Each row is followed by the grade that its hidden value falls in (each part has its own value, ranges and names)
[ -99  -26  -79  -20 -143  104  -27 -138  139  -24  188   59 -109 -179
   76   60 -184  -52 -400 -150  270  125   44  -77  -71  118  112 -197
  -27  -65   80  -10  -27 -297  178    8  138  -58  255  -38  -28  -28
  -57   -1 -161  -96  317 -130  125  268 -135  116  -54    1   37   22
 -243  -75]	Q
[ -97  116  -13 -256  150  -73  180   63  262   -4  -77  119   21 -142
  145  101   12  179 -222   47 -204  116    3   57   51   17 -133  184
 -352   -8 -193 -122  127   21   99  104   33 -232 -236  -43  125  -60
   35 -205  -16  112  -16 -146  121  176 -210 -115  124 -200  -57 -148
  189   -2]	K
[  18  -63  -52   74 -178  142  -72  -53   40   42  -51   47  -58  -88
  -62   49 -137   -6   13  -41   91   72   22  -39  -99 -116  111  -24
   24  100   31   -2  -34  -87   80 -164   34  -72  183  159  -58   77
 -216  114 -100 -149  198   -8  -10  214  -64   87  -93   52   51   31
  -92 -111]	C
[  64 -175 -140  196  -93  -69   61  -43 -124 -173   32  -25 -132  -14
 -100   72  -49  -74  -79  -94 -189  112  -60  -64  -80   36   18 -109
   47  118  -22  107  175 -123   20  -32   14  178  -47  -36 -208   19
  -53   26  -26   98  -47  -28 -102 -193   92  127 -126 -152   42  -50
 -168  -87]	C
[  74  257   54  -35    7  -15 -154   75   11 -156 -155  -27  241 -172
    4  -25   35   -9  246   75 -228   -9  256  109  138   24  165  141
 -195  -43  -40 -184  118  133 -133   63  -64  -51 -205  123  117  114
   32  -68  194 -146  -33 -144   16   60  -37 -105 -152   23   52 -136
  -52    8]	H
[ 129 -167  -31  -37  -89  243  232  -59 -215   -3  133  -33 -253   74
  126  -18   -6   12 -101 -141  -56   98   45 -190  -21  -35  -60 -205
 -123  283   93  163   94 -189  191  115 -169  186    6  115 -126   -4
 -163 -159  -77  165   27 -220   -7    2  -26  312 -224 -125   76 -163
  109 -102]	Q
[  65  -34   32 -138   27  -22  -69   37   35 -162 -140  -20  127  351
  243 -113  -76  -13 -115   44   -2  123  -25  -87 -136 -164   65  -98
  -52  154 -126  190   34 -160  190   73  -84  -39  -26  128  -43   94
 -136  -78  -42 -117   17 -158  108 -142  -78   58  -66  -90   -9 -170
  220 -103]	J
[ 149  131  158 -182  107 -224  220  133  -55    0  -67   86  -46   65
  111  -70   43  122   54   54 -150   21  216   58 -170   93   95   37
 -175   23 -358   82  127   34  127   22 -179 -104 -203 -169   31   71
 -241 -219   18   23    3 -180   22    2   51  -21   43  -34   41  -93
  280  -26]	S
[ 124  217  187   26 -109  161  -90 -110 -173   16  -90  -60   36  -34
  175  -60  101   38  153 -110 -168  -64   44  -64   88   -1   47 -110
   98 -284  -49   60  270   90   36   43   20  114  -98  225   61   36
  164  -30  -32 -203 -129 -126 -172  -21   14   11  -57  223  242   58
   -8 -202]	N
[ 105   46   -6  384 -207  -88    7  157   -9 -235   23  -28  254   54
 -236 -103  135 -129  122   -2 -256  -96   -2  -67  310  188   11  -26
   58  -38  -52 -117   80   96 -134  -42   28    0 -103  248 -181   -3
  -53 -173   18  153 -224   12 -209 -253   70  101 -249  124  127   28
  -88 -146]	L
[ -97   61  205 -306  114 -149   17  -18   39  -43   23   37  -70 -162
  192   72 -146  153   20  152 -157   93   19   -9 -364  -55   35  -45
 -228  -58 -272  168  211  -80  221  107  160 -193  -89 -261  112   -2
   78  -94   33 -293   85 -159  169   41  -27 -234  335  -68   57  107
   59 -186]	J
[-155  194   55  115  -59 -305 -322   35  133  111   32  -56   99   37
  173   38 -230  -77   44  216 -144  -87 -275  101 -301 -419 -107  353
  -10   49  -44  104  -96  -75   87   42  400   32 -255   55  -75  -63
  171   62 -115 -343 -119   80   36 -287 -116 -155  335  -66  120   -8
   84 -294]	X
[-161 -203 -222  -81 -315 -101 -209  104   24  -27  131 -218  -23 -123
 -104    5   27 -135  -43   87  245 -124   59  -14 -271  207 -243 -112
  140   50 -163 -183 -189  -66 -141  236   61  170   21 -117   92   87
   79  164 -115   -1  251 -205  234  465 -263 -188  -87   21 -244 -121
  210   69]	L
[  61  -40 -172   21 -240   83  -97  -29  -77   87   41  -58  -24  152
  117  -62  183 -194  -76   68   26 -121   -7 -129  -31  -24 -291   25
   -2  186   61  -70  -72 -108 -225   67  -44  189 -223  212   55   32
  -66  136 -140  -27   75   13   71  157 -140  117 -134  145   25 -238
  177   51]	C
[ -84  -23  -15  -44  -50   54 -162  -18 -100  197 -117  -39 -209  -59
   28  -44    2  126   16   15   78 -114   69  116 -390 -192  -78   21
  128   59  -47  115 -125 -119  134    5  105  192  -45  -23  -30   35
   36  189 -110 -139   94 -135   74  371 -225  -58  -14  -14   89 -114
  120  -50]	K
[  39 -177   29  192 -384  -52 -158 -221  -76   98   73 -430 -276  -11
  -38   46 -154   97  222  105  170 -129   34  -74 -166  -57   71  -24
  -91  147   30  399 -101  -26  -22  -38  194  214  258    2  -67   39
 -371   12 -248 -117  119 -212   52  -18  171   29    2   89  -11 -153
   25 -325]	B
[ -65   46   20   85 -176 -355  -24   41  233   44  -51 -135   16  124
 -130  -33  -98  -38  139  355 -161   80  -51   10 -464  -72 -312  169
   65  156  -37  397 -124 -207 -100  160  261  100   29 -191  174   72
 -110 -102  -18   11 -145  161   39 -142   15   -7  199 -202  -40   46
 -102  -75]	X
[  71 -177   -8   55 -104   34 -145  -77   49   89 -422  -80  -67  135
 -238  148 -170   40  199   97  -77   91  -23  120 -143  -95   73  186
 -104  149  -53  229  -24    6 -111 -191   68   22  132  200 -151  248
 -207 -144 -123   39   59 -158  117  -38   73   38  -79 -141   37 -233
   44  -42]	K
[ -86  -80 -246 -152  186  -58  273    1  109 -219 -460   59   79   -4
  -46   75  180  222 -250 -167  -43  212  359  111 -177  188  -41   31
  -57   12 -245  -84  202  119   23  150 -184  -82 -137  -38  222  252
 -246 -125  159   25   57 -178   28  185 -243 -134 -223  -91 -358   87
  470   93]	C
[ 275  255 -134   61 -229  -80   -2  -21  101 -142   10  -26   91   96
  183  -95   -5 -118   -3  106  151 -210   67  -49  129  -87  130  -44
  -98 -230 -198 -315   97 -310  -66  -16   -6   53   10  139  263  290
 -100   43  -64 -241  200 -273 -188  -27  -36  -64   38 -114   75 -226
 -132  259]	S
[ 128   99  300 -209  -60 -144 -188  133 -310   59  181 -269  -47 -140
  321 -212  -95   74  192  -72 -107   19  -99  -59 -213 -279  236 -140
   21   32 -148  127   77  203  341  -29 -145  150 -224 -158 -149  -56
   52  206   20 -260  109 -249  -61  112   12 -155   24  318  197 -152
   -2 -346]	X
[  27   53   98  -87 -257 -155 -312  -40   22   41  -93 -134   24  180
   -3  101 -211  -57  266  213   59 -118   10   65 -218 -166  -20  -61
   53   85 -104  232   46 -103  -15  -18  205   30  109  135  119  208
  -30   70 -185 -190  -21 -186  124   13  118  -54   64 -145   22 -130
  -27 -129]	S
[  64  -94  -25   81 -124  184   97   40  -90  -48   39   49  124  -18
   30 -103   89  -33 -168  -35  204   19  109  -32   51  179   52  -53
   11   24  -35 -154  -89   77   -2  -13 -248   27   -4   16   12  -51
 -162  -52    8  -48  148 -197   76  371 -163   89 -279  320 -154   81
  181  103]	F
[ 162 -107   50   71  -54  211   67  -65   75   -1 -113 -138  -86    9
   28  -54 -233    1  -29   -1  216   83   18   60  -61 -168  143   90
  -95  163  -12   27  -81 -183   75  -56  -68    8  210  212  -79  189
 -401 -329   68   65  120 -168   78  -20 -171  128  -70 -154    5 -154
  -85  100]	Q
[ -16 -102  -45 -164  -80  143 -173   70 -160   28 -199 -169   43  -24
  183 -143   36   40 -131 -144  107  104   92   -6 -137  -73  125   11
  -17  113 -133  -84   68  200   87   58 -202   83 -173   64 -130  130
 -175  222   20  -19  224 -242  137  255 -146  -93 -238  294 -168 -178
  355 -200]	K
[  66   92 -235  167 -319 -138 -281  242  325 -106   64 -146  338   83
 -269 -104   86  -77   97  220 -277 -102 -227  -81   74 -116 -246   59
  -42  140   -7 -169 -102  -70 -335  -39  -62  121 -165   -5   66   33
   39  140  -34  -92 -137  163 -170  -44 -114  -47 -122   39  -81  -54
 -176   -9]	N
[  96    5 -107  191  -40   87  -23   18  -59   15  -60  128  -34  165
  200  -88  107   79 -385   25  171  -34   44  -38  -81  -24   44  -47
 -131  -77 -103  -96    2 -156   34   -4  -63  199  -56 -131 -141   -8
  -59   71  -62 -170  183 -223   23   50 -130   67 -152  144  -56 -101
  158  147]	J
[  40   61   56 -147   -7 -174    7  -24   -3 -101  107 -110   -2 -112
  129    6  -51  -42  253  144 -165   61   94 -200  -95  202   11   30
 -134  -48 -219  -90   16  -81    2  136  -28  -46   52 -110  149   49
   -5 -103   32  -73   99 -150  236   65    5 -136  206 -142  -30  -79
   60    7]	S
[ 159  174  245  175  -15  237 -275  -67 -246  151 -207  300  -54  227
  438  -30  -29  -61   50  229   -8 -140  154    0 -132 -342  132   58
 -226   -3   42  -54  297 -191   -5   72  280  204 -208  106 -226   48
    9  193  174  -19    9 -122  233 -242  205   44   33  -74   76 -203
 -113   62]	N
[  21  110  -63  110   27  273   65  -52   44 -117  -97   49   55 -260
   59   66  -56  143 -312  -47  -99  187   38   70  268   76  122   54
 -283 -114   -8  -91  166  -27   30  -13  -65  -49   17   51  -37  -20
   65 -260   49 -135    2 -213  -61   33 -179  115 -143  -21   61  -21
 -126   31]	F
[-150  119  -91  238 -485  -34 -220    1  173   57   27   12   74   -7
 -142  -92  -95   14  -94  183  -88   -6   -2    2 -165   -8 -187  -47
   71   47  122  237  -61 -241 -110  134  299   80    2   -6   54   -3
  -12  155 -146 -141  -91   95  -34  -95   55   73    1   -6   44  173
 -117 -367]	C
[-150 -207 -311  133 -423   67  -42 -269  215  -17   23 -159  -76 -148
 -262   -6  -60  -77  -71 -101  135  124  -15 -191  -96  101  -40   41
  147  103  193  120 -253 -236 -113  -73  120  -68  285  180  113   34
 -363  233 -265  -49  253  136   33  345  -81  111 -100  113  -10   84
  -91 -234]	H
[  55   23   24 -116  256   91   99 -105 -145  -67 -202  -96 -135 -168
   41  108   32  391  212   12 -267   73  146    1  -99 -123   53  116
 -277   55 -170  -49  250  106  108  -11 -197   39  -37  -81  145  108
  -36  -15  133 -185 -115 -343   84  147  -94 -129  -17 -137  -90   12
  180   36]	B
[ 124  -14  172  -81  173  -13   92 -159 -193 -149  -80 -189   -4   -2
  203  -32   51   64  345  -30 -153   43   85 -160   -2  -25   80   76
 -102  -43 -110 -117  103  112   89   81 -122   -3  -22  184  131   89
  -73 -184  150 -116  -46 -286  181    6 -101 -117   41   29   45  -60
  203   54]	X
[ -97 -104  110 -108  -29  151 -380  -71 -148  -32 -161 -263   34  126
  238 -143  111    4  -73    4  171  -28  202   25 -139   45  -26 -118
   24  100   52  109   26  130  -38  219   24  193  -75   81  -61    0
  -23  143   37   64   23 -242  395  259 -132  -44 -269  254 -142 -290
  148 -103]	Q
[ -87 -146  162  -51   67   62    7 -201 -112   70 -156 -298 -122  -26
   35 -152  211   74    8 -263 -200  -63 -253  -74 -193 -151 -154   40
  201  -81   38  225  138  212  121 -104  160   75 -293  286 -105  -28
   36   42 -102  -38 -101   25 -116   55 -203 -146   36  510  332   24
   81 -447]	J
[  14 -125  -72   47 -183   43   -6  -64   50   85   21  -28 -132   64
 -200  -26  133   72   -7  -75  -18 -157  -60  -76 -164 -153 -172  -47
  -46   58    8  -22   -5 -196  -85   -2   90   92 -106   99  -36   49
 -146    2 -119   -7   15  -56   -3  120 -158   16 -109   99  127   15
  104  -32]	L
[ 126 -122  105  247   27   74   25    6  -51  -30 -106  183  -82    8
 -124  213  -98   33   48  -78  -71   10   54  117   50  -29  164   -8
 -114   44  -76  -20  183   75   17 -141   56  -44   35  119 -311  -16
 -167 -255   26  138  -74  -70  -16 -142   93  153 -163  -99   36   12
  -78   46]	N
[ 115 -194 -275  288 -333   51   98  -39  -57 -118   50  -67   40   55
  -46 -117  128 -221 -320 -111  152  -89 -161  -59  230  -10   61   66
   66   46 -107 -131  -24 -111 -123 -181  -48   58 -193  216 -213  -46
 -364   51 -179  110   99   27 -186   51 -124  149 -216  237   45 -177
   99    8]	S
[ -81 -136 -107  167 -294  129  -66   57  210  -24 -152   35  119  -33
 -399    2   99  -28  -96 -129 -133  -28 -117   76   40   77 -119  -30
   65  -79  -30  -29   69   69 -185  -47  120 -146  -91  267 -118   46
  -58 -108 -166   55  -43   97 -213   32 -119   62 -211  281  134  163
   37 -229]	F
[-172  -57 -313  170 -210  161  143  -48  370   13 -211  187  -54 -125
 -266   77 -149  200 -378  258   95   -6   59  160  -42  -42 -129  200
 -348  162   -2  -68 -141 -441  -68  -76  266 -171  116   43   84  154
 -254 -151  -95  -32  142 -151  118  146 -244    8   56 -367  -74  -17
  -14   64]	K
[  19 -238    0   42   -7  171   27 -330 -102   27 -136  -66 -351  105
   80  157   -1  127 -149 -160  211 -120   77  162  -78 -192   35   63
 -163   77   40   91  216  -40    8   45  132  137 -102  189  -93    7
 -257   15 -147  178  -50 -334  167   94  -38   79 -203  -49  -24 -269
  186   14]	H
[   1   -6 -137  180 -348  139 -219  -17  -27  -22 -118 -132   23   57
 -128  -48  105  131   41   84  -61  -28  121  -73   30 -214   38  -96
 -178  172  157  154   75  -56  -58    0  105  203   36   38  -68   26
 -187  259  -96 -100    7 -123  -94  131   17  122 -374  153   -9 -164
  -22 -216]	F
[ -10   76    2 -195  -65  -31   29   31  -17   -6  -59 -125 -165 -232
  -19   64  -88  -76   57  206  -19   34  273  155 -237  111 -102   31
 -146  178 -135  137   88 -100  -74   79   81  -74    3    2  177  237
 -126 -169    7  -80  137  -88   71  179 -103   18   47 -139  129 -236
 -109    1]	C
[  94  328  226 -298   -2   85 -233  221 -170   59  132   38   67 -209
  455 -138 -141  -38  -32   80  163 -142  238  218  -57   13   97  -94
  -45  -47 -239 -233  -22   17  117  189 -200  -60 -233   56  121   79
  202  -68  106 -285  158 -338  167  273 -192 -103   50  -16  102 -190
   80   90]	H
[ -23  -90  -55  -68  119  165   98  -13  144  -65 -235  252  -64  136
   53  123  163  151 -303 -137  140  150  328   58 -132   45    5  -86
 -253  -31  -92 -150  287   39    9  236  -43 -126   29  -32   31   57
 -242  -35   28  176  109 -176  129  233 -125  133 -360   64 -248  -18
  272  192]	X
[ -73 -153  -19  160   57   67  -13  -46 -174  -53 -252  -83 -106 -100
 -206   28   84   54   70   58  -82   40  202   29 -206  266  -62   29
   39   28 -110   56   43   59  -83  -33   54   10  140   53  -71  177
  -59  -91   32   -9   39 -132  136  112  -57   15  -99   95   38   49
   17   -4]	K
[ 119   14   59   48  146 -128  217   54   82   93   10 -182 -170  -54
   51    7  165  193   41  -38 -136  -90 -103 -169 -115 -219  -35  145
 -259  -37 -253   -5   96   31  153 -110   89   55  -76  -83 -158   -7
 -256 -285  -12  -37   69    2 -209  -73 -220  -99  122  137  123  -88
  165  -73]	S
[  14    7  -41  150 -323 -121 -217   52  113  -85  147  -22   51   -9
   -8  124  -51 -163  199   32   -1 -100   33   -6   79  -11   68  -37
  -65  -72  -40 -107   31   88  -70  148  190  -14   12  129  -47  -88
   -5   58 -191  -41   65  -60  -88   19   57   32 -127   40   -1 -153
   66 -122]	C
[-241   45 -205  154 -211  -50 -160  -34  404  -13  -59  178  162  -35
  -43  108  -40   76 -314   70   23   27  -48   75  -16 -286 -155  144
 -277  -28  184 -218  -50 -238  -73  252  422  -44 -140   32   72  -78
   50   13   13  -24   23  -58  140   57 -258  -68  -54 -170 -149   31
   15   76]	F
[  33  -21 -138  134   -3 -186  194  -93  -25   37   43 -164 -262 -256
   13   98 -120   82 -158  -25   65  162   81   43  -93  129   37  186
  -46   94 -155   99 -151  -43   65 -138  -74  -13  167 -115   -3   21
 -330 -172 -118  -63  148  -52  -18  138 -124  125   67 -106   28 -111
  -17   63]	N
[ -65  -83   85  -41  -83  191  -55 -105   12  -43 -246    2   97  -91
    1   65  -95   71  -32  -56  -96  210 -102  -47   22 -261  132  111
 -245  -50   30  -42  268   31   88   51  197  -97  -62  199 -108   94
  -29  -53   90   -7   52 -233  125    5  -74  -86  -96   86   27   13
   49 -172]	L
[-101  -22  150  -14 -126  134 -110 -145  -79  308 -340   72 -138   41
  -32   71  138    1   17   68    8 -233   59  122 -263   40 -282   98
  150  -92  -66  226   84   -9 -157  -47  378   84 -217  253  -41   96
   53  -57 -117   43  -39   35  150  174  -65 -111  105  135  182   -6
  161 -162]	H
[ -46 -307 -177   97   35 -137 -112 -220  141 -219  -13 -160  -63  121
 -283  152 -185   -1  103   78  -12  138   18  -67 -280  104   92  133
 -252  182   62  -14  -68 -169 -155   42  -30   99  237 -180    0  125
 -183  -14  -62  -67   97 -294  402  -71   47  -16 -104 -136 -260  -41
   20   76]	S
[ 141   59 -101  129  -87   19   97  -31   89   96  -88  -67 -128  158
   26   44 -224  121   36  130 -117   55  -81  -44  -92 -343  -69  174
 -178  341   31  229 -105 -316  120 -102   -7  122  102  167  -36  158
 -288 -227  -99  -94  -78  -69  -80 -276  -62  204   59 -425   71 -154
   47  -84]	F
[ -20  206 -188   56  107 -143 -100   72  259 -192 -162  134  286  223
  -71  -38   27 -104  -65  242 -216 -131  -83   73  -84  -80 -198  178
    1   56  -75 -149  -41 -266 -120 -108   56  -85 -177  187  210  184
  174   19  -52 -309 -139   29  -32 -114 -209  -68   89 -175   93  -24
  -71  110]	X
[  53 -116  -67  118 -103  -51  173    5  182  155 -258  146 -161   94
 -273   85   18  247 -195 -100    1   24   -1  211 -226  -70 -134   24
  -46  -21  -51   73   12  -60  -33  -42   29  122  -74  -71  -43  116
 -160 -181  -78  144  -11 -163  -88   69 -104   29 -155 -100  -34   36
  112  111]	C
[ 178  -61  327  -56   46 -130  -44 -116  -53   -1   80 -369  -70  163
  196  -53  -50   13  251  -10  173 -224 -101  -82 -161 -241   15   -2
  -23   15 -109   36   85   72   91  -16   79  115  -20  162   11  121
 -216 -194   48  -30  -33 -264  140 -104  -53 -185   92  151   29 -107
   30  -47]	H
[ 202  130  -96 -239 -283  188   18   53  128   62  -80 -298   77  -49
  169 -277  -39   72 -128  -27  253    0    9  -31   23 -175   60  -17
   11   75 -124  -37  -95 -126   62  -75 -320  102    0  123  231  252
 -344   49  -38 -134  241 -202 -131  375 -287  -55 -120   97  -60 -245
   63  -33]	B
[  20   33   41 -117   -4  143    6  -21 -300 -156 -102 -221   81 -119
  344 -224   60   54 -113  -82  -37  215   64 -123 -114   13  106 -114
  159  -82 -171  124  182   58  228  169 -208  166  -84  -65   55   32
   39  102  144 -177   20 -200  -26  159 -157  -53  -92  188  -58   30
  146 -155]	F
[   8  100  -83  -82   67 -114  163  147  218 -191   89    4  113 -124
   30   65 -146   47  -24  235  -82  173  157  -21   81  182  -57   76
 -279  211 -115 -116 -104  -92   63   81 -155 -207  176  -70  228   51
 -103 -267   57   18   43 -186  155  166 -129   63    6 -361 -175 -120
  -60  176]	K
[-223   57   -7  -83 -209   17 -354   75  -70 -117 -326  -26  250  -73
  170  -86  161  -35 -211 -136 -126  185  191  128  -72   32  -26 -162
  143 -191  -38  129  233  186  -38  441  206   38 -341   89  -35  -19
  227  110  120   27  -44  -22   13   84 -108  -74 -265  192  -36  -40
  183 -225]	N
[ 226  240  -48 -118  147  -63 -111  220    2  -99  115  -32   96   43
  231  -77   -4  -86  -39  196 -140 -142  -59   15 -105 -206  -19   48
 -179  128 -272 -184  154 -159  -29  -72 -238   75 -273 -103   57  130
   63   33   71 -297    5  -50 -125  -98 -125  -36   84  -77   46 -199
 -128  173]	S
[  -2  -53 -166  133 -175  255  105 -120    2   20  -96  -61 -113  -44
 -200 -125   62  -37  -13  -42    3   -2  224   -9 -169  351 -153  -32
  277  101   74  210 -180 -206 -115   10 -145  151  157  141  115  101
 -188  -97 -115    9   -5   83  -46  216 -129  226 -157   -2   45   99
   17 -114]	Q
[ 204   65 -151  235 -110  -72   20  117 -154  -84   29  -63   39    6
 -136 -181   -6 -106   58  -47 -104 -139   51  101  -31  141   26  106
  204  142 -187 -239  -38   16 -152 -189 -374   92 -198  126  -26  211
 -217   96  -21  -78  -86  -40 -160 -125   10   74 -110   77   33   40
   28  -31]	F
[-102 -107  -39   81 -343 -228 -140  -17  -35  -24  -81 -322   78   49
 -194 -157  175   71  106  -39  -79   83  107 -161 -190  226 -126 -168
  212   -2   29  314 -124  125  -76  138   44  177   68  -84   64   31
 -122  115 -101   19   17  -67   28  182   48  -28 -220  321  -71   72
  122 -295]	K
[ 129  -54   84   27   82   45   12    5   79   28 -104  147 -107  272
  174   44   51  -14  -93   45   58  -76   57   37  -57  -17   -2   53
 -244  -38 -146 -112  139  -36  -20  100   39    5  -74   64 -129   14
 -112 -134  -83  218   48 -208  144  -55    3   81  -75  -49  -31 -289
  163  169]	Q
[-178   51 -104  141 -199  200 -165 -219   29  145 -227 -140  -60 -237
  -11  -51   81  301 -219   20 -225  151  -73  -67  -56 -283 -169  149
 -147   70  279  239   88 -122  -71   23  265  225 -159  -24  -10  -70
   -6  253   72  -53 -105   43   47  123 -115  -29  -61   69   41   24
 -205 -266]	H
[ -78  -27  -24  117 -130 -120 -144  -65 -134   24 -124  -10   51  -29
   57    7 -160  -73    8  -75 -111  178   33  -49 -176   10  121   97
  100   98   18  163  -99    1   81  -20   78   19  -57  111 -172   48
 -103    7  -29 -169   98    3  122 -147   58   24   24   32   42   80
  149 -309]	N
[  22   61   -6  -29   63   75 -104  -28  242  104 -127   -7  -49   25
    4  -23   83  239 -178 -196  -19  -73  -15   73  -69 -221  -17    1
 -160  -57   57 -112   53  -14   38  -30   17   78 -137   45  -42   23
  -57   -8  -33  -14   33 -119  -34  121 -223  -54 -144   99   34  -94
  -19  -23]	Q
[  17  150    0  -48 -206   65 -227   39   85  -47  -21 -289  181 -142
  174 -198  183  -36   34   42  -22    7  122 -170   22  123  -23  -89
  -26 -162   39  -49   -4   78 -112  199   16  250  -57  -79  110   -2
   78   86  106  -95  171  -48    0  251 -169 -161 -137  301  -72 -176
  -87 -107]	X
[ 154  185  204  107  169 -102   21  219 -130 -124 -171   38  196  -43
    2 -199  114   62  144  -62 -298   99  317   68  -54  326  169  -60
   29 -111  -99  -31   45  229   16   92 -257  118 -157 -126  -99   75
   53 -279  312   35  -60 -132  -33 -132   54  -17 -201  131   29   64
  -41   -7]	F
[  16 -111  107  -29 -167   49  -35   45 -101    7   26   21  -81   63
  -24  -80 -128  -54   40   75  -63 -125 -130   97 -281 -203  -94  -68
   89  206 -102   76  178  -80   70  -39   72  -27 -220  122  -63  102
  -75  152  -56   15  -99  -80   -3  -56   52  -26   57   19   99   54
  -39 -248]	X
[ -22   24 -100  -21 -206   92 -174 -147  247  107  -86 -256  -51   76
   55 -125  205   89 -107   76  166 -317   -2   20  -93 -150 -262   68
 -113  -71   17  -76  -48 -175 -235  127  197  214 -175  102  194   70
 -113   42  -95  -33   35 -104   82  215 -310 -173   -5  131  -34 -238
   95   44]	S
[  11  264  -44   93  214 -307  193    5   63  -96  -29   41  -15 -158
  212  108  135    2 -132  212 -149  137  312   30   20  186  -54  305
 -349  -35 -123   28   20  -17  -84  164   96  -91  -95 -177  160  -66
 -106 -300  110  -24   34    9   38    4  -72   94   58 -132   25 -216
  -20  280]	H
[  46  199   17  -15   26  255 -155  155   -7  117 -271   38   -6 -205
   98  -45  -96   69 -129   84   67  -77  237  350 -132   10   67   87
    0   51 -121  -24   41   55    0  -82  -86   88 -113   38  -34  179
   11  -32   87 -125   92 -104  -63  204 -172  -26  -83  -35   -2 -155
 -100  -15]	F
[ 170  188   28    6   26 -114   51   25  -97  -84  164 -280  -17 -275
  151 -164  138  182  104  -77 -228   77   34 -156   34  -74   79    2
 -100  -72 -109  -95   71   70   61   32 -251  187 -131 -234   86  -79
  -78   13  170 -174  -33  -70 -158  118 -160  -70  -44  152   60  -46
 -107   16]	X
[ -77  -12 -132  -48  -25   78 -171 -196  130  -84 -100 -245  -48 -102
   51   18  -60  170 -118   74    9  238  115   -1   -1  -52   53  191
 -320  132   18   66  -33  -83 -105  109  -72  -56  135  -36  116   -7
 -266    4  -50 -122   24 -151  282  191 -192   93 -126  -25 -101 -229
   67   23]	F
[-229  -26 -233  367 -318  -54   79   90   23  -16 -167  -28  120 -212
 -351  -73  168   32 -196   87 -253   53  -13  -44  -65  211 -256  138
  120  -18 -121   79   -6  -49 -149    3  274   30 -133  -12 -129   20
  -79  -77  -10    5 -107  212 -151  -61 -164  -28  -17  148   29  297
  136 -322]	F
[ -64  -78  250  -40  143   47  -52  -35   12   30 -135   50  -59 -213
   96  136  -54   53  196  -15 -190  120  115   47 -138  -35   69   87
 -219  -57    5   36   99  137   63  208  233  -76  -82   25 -139 -100
   51 -334  220  138   42  -57  208   16  -44  -86   69  -75   37  -32
  -19   -3]	S
[  33 -143  -88  284  156 -222  138   66   95 -259 -133   82  120  111
 -132   33  -90 -156 -163   36  -85   48 -163  144  -82   48   62  226
   22    1 -193 -137   36   -7    2 -141   45 -102 -103   66 -175   92
  -68 -198   20   64  -44  -63  -60 -281  -62  -15   17  -67   -6    6
  -56  121]	N
[-101   41 -266  -63  -54   65  -60   -7  101 -171  -33   64  102 -122
  227  -62 -154 -113 -258  176   98   32   73   21 -104 -120  140  214
 -274  148  -84 -269  -48 -279   53   55   50  -88 -161    5   62  108
 -113  178   29 -286  315 -169  184   99 -231 -143   92 -128 -122 -194
  138  -29]	X
[ 159  -56  -78  234 -256  -89   44  -67   67   50  -68  -42 -109  305
    3  -17 -408 -189  -83  275  222  -22 -208   -8 -282 -271  -18  176
  145  324 -154  290  -94 -497   64 -287  147  -12  249  235  -75  327
 -483  -30 -205  -55   34   43  -11 -361  119  187  244 -379   60  -62
 -167  -82]	L
[ -25  198   53   14 -222   16 -209   31   62  -84  147 -213   66 -282
  150  -28   25 -138   23  120  -21 -224  -17   13  114 -167  -60  -95
  -52 -103   20   48   67 -158  -11  109  397   68 -145  170   37  -50
  186 -125   36 -169   31   30 -179   77 -215 -102   67  -11  294 -230
 -359  -93]	H
